Here is a tiny trained network, its code and every weight. The questions are about switching its units off for an input and a target symbol, where a switched-off unit gives its printed mean instead of its output.

import numpy as np


def w(rows, s, z=0):
    codes = np.array(rows[::2]) - 128.0
    scale = np.full(codes.shape[1], s)
    scale[-1] = z or s
    return codes * scale


def f(y):
    return y / 2 * (1 + np.tanh(0.7978845608 * (y + 0.044715 * y**3)))


def softmax(a):
    e = np.exp(a - a.max(-1, keepdims=True))
    return e / e.sum(-1, keepdims=True)


def log_softmax(a):
    a = a - a.max(-1, keepdims=True)
    return a - np.log(np.exp(a).sum(-1, keepdims=True))


def net(x, mask):
    ids = ['ΛΣΦδζμπτ'.index(c) for c in x.split()]
    T = len(ids)
    res = E[ids] + P[:T]
    q, k, v = (res @ M[0].T for M in (Q, K, V))
    z = softmax(np.where(np.tri(T) > 0, q @ k.T / 3**0.5, -1e9)) @ v
    res = res + np.where(mask[0], z, O[0][:, -1]) @ O[0][:, :-1]
    y = f(res @ A[0][:, :-1].T + A[0][:, -1])
    res = res + np.where(mask[1:25], y, B[0][:, -1]) @ B[0][:, :-1]
    return log_softmax(res[-1] @ U[:, :-1].T + U[:, -1])


Q, K, V, O, A, B = {}, {}, {}, {}, {}, {}
E = w([
[172,197,173,119],'Λ',
[252,117,150,119],'Σ',
[95,118,79,132],'Φ',
[162,100,134,127],'δ',
[209,120,53,223],'ζ',
[119,103,136,113],'μ',
[106,75,123,99],'π',
[106,68,87,79],'τ',
],0.015)
P = w([
[76,23,253,215],'0',
[98,51,174,158],'1',
[126,63,134,126],'2',
[147,68,111,101],'3',
[162,76,96,74],'4',
[171,77,83,59],'5',
[180,77,75,46],'6',
],0.0059)
Q[0] = w([
[124,251,86,167],'H0',
[132,106,51,63],'H0',
[211,40,137,93],'H0',
],0.012)
K[0] = w([
[121,247,160,142],'H0',
[95,166,78,178],'H0',
[183,64,128,210],'H0',
],0.012)
V[0] = w([
[191,192,134,226],'H0',
[75,210,215,128],'H0',
[170,91,245,1],'H0',
],0.007)
O[0] = w([
[76,191,68,68,171],'H0',
[218,27,147,90,2],'H0',
[126,2,222,122,86],'H0',
],0.0076,0.0043)
A[0] = w([
[90,34,166,184,208],'N0',
[129,249,218,98,40],'N1',
[141,141,157,151,134],'N2',
[139,130,132,128,118],'N3',
[144,121,125,130,98],'N4',
[208,79,116,200,97],'N5',
[102,120,178,114,88],'N6',
[47,133,192,71,164],'N7',
[68,123,139,153,129],'N8',
[94,124,151,103,85],'N9',
[73,112,140,81,80],'N10',
[146,134,140,132,113],'N11',
[119,148,163,138,112],'N12',
[118,164,100,116,37],'N13',
[150,115,157,132,134],'N14',
[141,28,225,87,95],'N15',
[13,128,103,90,2],'N16',
[61,228,216,94,154],'N17',
[152,183,149,166,115],'N18',
[159,114,158,114,138],'N19',
[99,114,160,102,118],'N20',
[107,11,194,214,129],'N21',
[124,76,103,225,119],'N22',
[157,178,208,240,82],'N23',
],0.017,0.011)
B[0] = w([
[166,46,200,252,245],'N0',
[10,146,196,173,149],'N1',
[169,119,152,152,132],'N2',
[130,129,135,144,123],'N3',
[132,128,150,153,118],'N4',
[189,121,196,85,153],'N5',
[136,146,166,199,131],'N6',
[180,148,181,31,171],'N7',
[95,88,117,81,143],'N8',
[171,140,175,129,120],'N9',
[162,162,201,135,128],'N10',
[133,124,140,163,123],'N11',
[172,115,138,145,121],'N12',
[174,62,134,173,147],'N13',
[132,83,166,143,147],'N14',
[66,215,39,167,227],'N15',
[31,179,245,159,149],'N16',
[221,54,56,115,173],'N17',
[135,137,186,168,150],'N18',
[85,67,164,149,155],'N19',
[145,125,171,138,136],'N20',
[124,111,93,10,231],'N21',
[129,218,117,124,171],'N22',
[183,127,156,32,139],'N23',
],0.033,0.011)
U = w([
[178,68,163,132,193],'Λ',
[96,161,74,197,187],'Σ',
[28,175,36,84,168],'Φ',
[137,151,2,95,89],'δ',
[185,201,121,108,104],'ζ',
[161,138,68,47,81],'μ',
[130,158,126,43,76],'π',
[97,172,168,114,2],'τ',
],0.0049,0.0056)

Each question gives the input, a string of symbols that net reads in full, and the target symbol t.
The units are the heads (3 rows each of Q, K, V and O) and the neurons (one row each of A and B). Each row of codes is followed by its name. A weight is (code - 128) times the scale printed after its matrix; where a second scale follows, it is the last column's (O, A, B and U).
mask holds one flag per unit, heads first, then neurons. A switched-off unit (its flag False) gives its mean, the last column of its rows in O or B, instead of its output. The means were averaged over made-up inputs and are rounded, as every weight is.
A unit's drop is (log p(t) with every unit on - log p(t) with that unit switched off) / (log p(t) with every unit on - log p(t) with every unit switched off).
The circuit of an input: a set's keep is (log p(t) with only the set's units on - log p(t) with every unit switched off) / (log p(t) with every unit on - log p(t) with every unit switched off). Starting from the 12 units with the biggest drops (on a tie, the unit counted first), units are removed one at a time, each time the one whose removal leaves the highest keep (on an exact tie, the one counted first), for as long as the keep stays at least 0.8.
circuit, biggest first: the units of the circuit, biggest drop first
k most important neurons: the k neurons with the biggest drops, biggest first
drop when u is switched off: that unit's drop, to one decimal
input ζ Λ μ, target μ: circuit, biggest first => N0, N17, H0
input Σ Φ τ Σ μ τ δ, target Σ: 4 most important neurons => N15, N0, N17, N7
input Λ Σ τ Λ, target Σ: circuit, biggest first => H0, N15, N21
input π τ Φ, target Λ: circuit, biggest first => N15
input π Λ δ π Λ, target Σ: circuit, biggest first => H0, N21, N15
input ζ Φ δ τ δ, target δ: circuit, biggest first => N0, H0, N17, N16
input μ Φ Φ ζ π π, target π: 4 most important neurons => N0, N16, N15, N7
input Φ π δ ζ, target ζ: circuit, biggest first => N22, N5
input Λ ζ π Λ δ, target δ: circuit, biggest first => N0, H0, N17
input Φ Σ π π ζ μ, target μ: 3 most important neurons => N0, N15, N17
input μ Φ τ ζ π, target π: 4 most important neurons => N0, N15, N16, N7
input π Λ δ Λ Λ Φ π, target Σ: circuit, biggest first => N15, H0
input Σ ζ Φ ζ Σ, target Σ: 2 most important neurons => N1, N21
input Σ δ ζ Λ τ, target τ: 3 most important neurons => N16, N0, N21
input Λ Σ Φ Φ Λ π Λ, target Φ: circuit, biggest first => N0
input μ π Φ Λ π τ, target Σ: 3 most important neurons => N15, N0, N17
input Φ π ζ τ Φ, target Φ: drop when N14 is switched off => 0.0
input μ Λ ζ Λ Σ Φ, target Φ: drop when N21 is switched off => -0.1
input Σ δ π Λ π π δ, target Σ: drop when N7 is switched off => 0.2
